Moves between items:
QQ ^ BR
QQ * BR
JH ^ CJ
JH * MZ
HL ^ CN
HL * GB
MB ^ FC
MB * GL
HD ^ ZJ
HD * MD
PJ ^ JH
PJ * FS
SJ ^ JQ
SJ * PP
FS ^ ZM
FS * FR
MC ^ ZG
MC * FH
ZM ^ QL
ZM * BN
HC ^ CL
HC * ZH
GL ^ JR
GL * QQ
MP ^ FZ
MP * HD
CJ ^ MS
CJ * QL
FD ^ FS
FD * CN
HT ^ GQ
HT * DP
DP ^ PC
DP * NL
FL ^ BR
FL * DJ
MD ^ ZT
MD * HT
BS ^ ZG
BS * SJ
BF ^ CL
BF * FD
MZ ^ FD
MZ * BF
MJ ^ MC
MJ * ZG
BN ^ MZ
BN * BR
ZT ^ GQ
ZT * LG
PP ^ NS
PP * PJ
JR ^ MD
JR * CZ
JJ ^ NT
JJ * ZZ
JC ^ CC
JC * MJ
FH ^ DP
FH * BS
FR ^ BN
FR * HC
ZZ ^ ZS
ZZ * CJ
RF ^ HD
RF * CC
NL ^ ZG
NL * JQ
NQ ^ MB
NQ * DQ
PC ^ MJ
PC * NL
ZS ^ SJ
ZS * MS
JQ ^ JJ
JQ * ZS
GQ ^ JR
GQ * JC
QR ^ ZH
QR * FL
FC ^ NQ
FC * JR
JN ^ HC
JN * QR
GB ^ ZJ
GB * TT
CZ ^ MP
CZ * RF
LG ^ FZ
LG * ZS
DQ ^ GL
DQ * SL
DJ ^ CC
DJ * MP
CL ^ HL
CL * SL
ZJ ^ TT
ZJ * FR
NS ^ JQ
NS * JH
MS ^ BS
MS * BF
CC ^ MD
CC * MC
ZG ^ FH
ZG * JJ
NT ^ BS
NT * ZS
BR ^ JN
BR * NQ
QL ^ BF
QL * MZ
CN ^ FR
CN * JN
ZH ^ SL
ZH * BR
SL ^ GB
SL * ZJ
TT ^ QR
TT * FC
FZ ^ QQ
FZ * ZT

In the rows, 48 means zero.

The rows follow the links: the fewer symbols apart two items are, the more alike their rows tend to be.

Each row is also shifted at random along 2 hidden directions that mean nothing.

Some items, each with a row of numbers:
MJ 4,48,50,44,46,49,64,60,47,50,49,44,45,41,57,46,50,46,48,44,43,38,45,42,43,51,63,47,49,45,50,47,65,51,44,54,42,55,47,45,46,57,47,54,59,57,46,57,53,34,43,52,38,45
LG 62,54,48,47,49,47,34,50,39,48,49,49,53,51,47,54,38,43,47,44,55,46,49,47,49,46,48,45,41,44,50,50,53,47,45,42,59,47,60,55,40,49,44,48,46,54,49,44,42,55,57,37,44,52
BR 45,57,40,54,53,50,47,46,53,51,48,43,51,49,51,48,49,52,49,50,35,46,50,49,54,50,49,41,40,54,47,44,53,49,40,41,50,39,54,51,50,40,40,44,36,39,45,39,50,51,46,45,40,48
JH 73,38,50,51,48,51,52,42,47,36,53,39,49,59,47,50,41,56,43,52,46,47,41,49,57,44,41,54,40,45,54,46,34,43,45,49,43,49,44,50,40,48,49,46,50,44,55,44,45,53,48,44,60,61
JR 72,48,53,44,46,55,41,44,48,53,53,52,43,39,36,52,52,35,52,52,51,46,42,45,56,42,48,48,41,47,43,47,42,43,45,60,50,46,52,49,41,48,38,58,44,51,48,43,56,56,52,35,43,48
FL 63,58,41,44,50,45,50,41,53,49,49,49,54,50,51,51,50,54,52,44,35,51,51,57,52,47,45,43,42,54,49,49,52,49,41,42,50,41,48,50,51,36,38,51,37,40,44,41,46,54,45,46,37,48
ZT 36,48,50,48,49,50,32,61,46,57,35,64,53,44,50,46,39,41,56,46,54,60,56,44,32,54,53,39,48,34,47,58,49,50,65,47,59,47,47,39,55,53,50,39,46,61,41,46,43,51,52,44,44,32
GQ 44,50,55,47,45,54,45,58,46,54,49,51,47,38,50,51,44,36,49,49,51,45,44,38,47,46,55,45,42,42,47,54,57,46,49,56,54,49,53,48,40,59,42,53,49,58,46,52,52,48,51,40,41,49
NT 66,42,40,41,50,42,33,41,40,42,35,55,52,58,40,44,48,50,59,38,61,58,61,63,31,50,47,47,58,39,52,43,38,53,55,40,44,53,44,43,57,37,54,37,57,54,50,39,36,46,49,50,46,27
HL 88,41,42,49,45,42,37,39,47,49,35,56,44,40,44,43,54,47,44,48,55,55,52,50,41,40,39,47,61,55,40,51,40,49,56,41,48,43,43,46,63,44,54,44,43,37,45,52,44,51,50,57,57,42
CC 74,54,55,36,37,47,57,39,44,45,68,46,48,46,48,58,49,45,46,48,43,37,36,50,59,42,48,54,39,55,48,50,60,41,33,56,49,51,50,54,31,49,35,71,47,52,50,51,53,53,47,39,35,62
JJ 40,44,41,42,52,42,39,47,42,43,36,52,50,58,43,43,47,50,55,38,57,56,59,59,31,54,49,47,59,40,52,43,42,53,56,42,43,54,43,44,56,41,56,36,61,56,49,45,36,41,46,51,46,27
CZ 12,55,60,39,40,45,52,52,51,56,58,55,48,46,47,48,46,42,50,46,47,52,42,44,50,57,48,51,47,46,41,53,52,43,51,59,57,50,43,41,42,52,48,57,42,56,47,53,51,51,45,42,41,50
DJ 62,53,48,36,44,45,45,43,51,52,47,62,57,51,47,50,49,51,58,44,41,61,51,58,42,51,45,46,45,48,47,55,50,47,55,47,51,46,38,39,55,39,43,52,39,52,42,41,43,53,43,46,35,39
QL 45,43,50,55,41,48,51,46,48,46,56,40,47,62,47,45,43,57,44,60,46,42,43,45,49,54,42,51,43,46,44,41,50,45,45,45,44,47,47,45,39,55,59,47,48,44,50,42,48,44,53,52,57,52
NS 40,40,49,48,53,49,52,50,50,39,41,45,48,53,50,49,42,52,46,42,47,57,49,48,46,47,46,49,49,40,58,51,32,46,56,49,44,50,40,47,50,45,49,36,54,50,52,49,42,50,41,46,56,51
ZZ 14,46,46,48,49,42,42,50,43,46,39,52,52,61,45,41,41,51,55,42,60,57,58,54,32,61,47,48,57,36,50,43,42,50,59,44,49,54,44,42,53,46,62,34,55,55,50,43,38,41,49,52,50,31
SJ 63,46,45,44,54,47,50,41,40,34,52,37,48,56,45,53,41,49,44,39,53,44,48,53,55,43,46,53,47,47,60,44,39,47,39,44,45,55,51,58,39,43,43,45,57,48,56,48,41,50,46,40,54,58
CL 17,49,47,55,46,40,48,52,49,53,44,47,43,42,52,42,48,49,37,50,52,47,51,39,45,53,45,47,60,55,39,49,53,48,54,42,51,43,47,45,55,53,61,43,43,39,45,60,46,41,48,61,59,50
QR 85,53,36,46,53,43,41,38,51,46,40,53,54,45,48,49,54,54,50,42,40,55,55,58,47,42,42,41,50,58,47,50,45,51,48,37,47,39,45,48,62,31,40,45,37,37,44,42,43,55,43,52,42,41
GL 32,52,48,53,53,54,44,47,52,53,50,44,42,42,38,47,54,37,51,51,47,43,48,42,59,48,50,45,42,49,42,39,43,48,40,57,48,43,55,50,42,46,40,49,42,46,47,43,58,49,49,40,44,46
BS 60,45,41,42,49,45,45,44,39,40,44,46,49,55,44,49,49,50,53,40,56,47,53,60,38,47,50,51,55,43,54,39,47,53,44,43,40,55,47,51,48,43,50,46,61,53,51,45,41,42,47,47,44,38
FR 57,46,46,56,44,46,51,47,50,48,47,43,48,47,55,46,47,55,38,53,42,46,45,43,51,45,40,47,48,56,44,51,50,45,48,40,49,41,45,48,54,50,53,46,39,34,47,51,48,46,48,58,58,58

Where do the symbols, taken in turn from left to right, take each start?
Answers are names.
33,48,45,56,45,43,50,52,49,50,46,43,48,45,57,44,46,56,37,53,43,46,47,39,46,49,44,46,52,55,42,52,54,47,51,38,50,42,46,47,54,54,56,43,41,36,45,55,48,43,47,59,59,54
^ * -> HC
45,45,47,58,48,50,50,51,53,50,45,45,52,56,54,43,45,61,48,59,37,50,48,46,44,52,42,43,42,47,45,47,49,48,54,41,46,42,43,41,54,50,55,40,41,41,45,38,48,45,49,55,53,45
* * * -> DQ
38,51,45,45,49,43,42,47,39,41,53,41,49,59,44,51,40,46,45,41,58,43,50,51,47,51,47,51,51,44,54,42,47,46,42,43,51,53,56,57,39,48,51,44,53,53,54,47,40,46,51,43,50,50
* ^ ^ -> ZG
98,40,41,45,45,45,35,32,38,38,50,46,50,64,38,47,47,54,51,50,58,47,50,60,44,45,38,52,48,46,50,36,41,48,44,40,42,51,51,51,44,43,56,46,53,47,53,35,41,49,56,48,54,42
^ ^ -> ZG
72,46,54,41,43,51,38,49,47,52,45,63,49,40,45,50,47,38,55,49,52,54,48,48,42,43,49,47,47,41,45,56,48,45,57,54,54,49,45,43,49,50,43,53,46,58,44,46,49,55,49,40,40,40
^ ^ -> GQ
85,36,42,47,45,47,36,39,45,42,41,53,53,64,39,42,46,56,56,52,56,59,53,61,38,48,38,50,50,39,49,41,34,48,57,42,41,49,40,40,53,43,60,38,51,48,50,33,40,51,55,50,57,35
^ * * -> FD
52,51,54,48,44,54,51,56,43,48,58,42,43,35,51,54,44,37,41,49,46,31,38,36,57,41,58,48,40,49,50,51,61,45,36,56,51,52,58,57,32,61,37,61,52,55,48,55,55,47,51,40,42,62
^ ^ ^ -> MD
18,64,46,56,53,51,53,51,49,50,63,32,48,47,51,53,43,45,42,50,38,31,43,40,66,50,52,44,31,55,46,41,62,46,27,46,55,43,65,60,32,50,34,53,37,42,50,46,55,49,51,38,41,64
^ ^ ^ -> HC
49,55,58,37,37,42,53,43,45,50,66,50,45,44,45,55,46,40,43,46,49,43,36,45,59,46,45,56,44,54,44,53,52,40,40,56,55,51,49,52,35,50,42,66,40,50,49,56,51,55,49,40,43,65
* ^ * -> LG
73,50,35,48,54,43,39,42,53,51,33,53,52,43,50,45,54,52,49,44,43,56,57,56,43,44,43,40,53,55,46,50,44,53,52,35,48,38,46,47,66,35,43,42,37,36,41,44,44,51,47,53,45,38
^ * * -> FR
21,57,42,53,52,42,53,51,51,52,44,43,50,45,58,47,46,54,42,46,37,45,51,44,49,53,48,41,47,57,45,49,59,50,43,37,52,41,49,49,55,45,49,44,38,38,44,51,48,45,44,55,46,52
* ^ ^ ^ -> GB
97,42,41,36,43,51,50,41,45,44,43,55,50,45,46,49,57,48,58,44,45,48,50,61,39,40,52,48,51,47,51,45,52,51,46,50,36,52,42,44,52,42,42,55,59,53,45,45,47,46,45,50,36,35
^ * ^ -> NT
55,36,46,56,46,51,43,50,55,51,35,56,52,59,50,37,45,61,54,59,43,62,52,51,32,53,41,43,49,38,44,49,40,51,66,43,43,43,32,31,61,48,62,33,45,45,43,36,44,44,49,59,56,30
^ * -> MZ
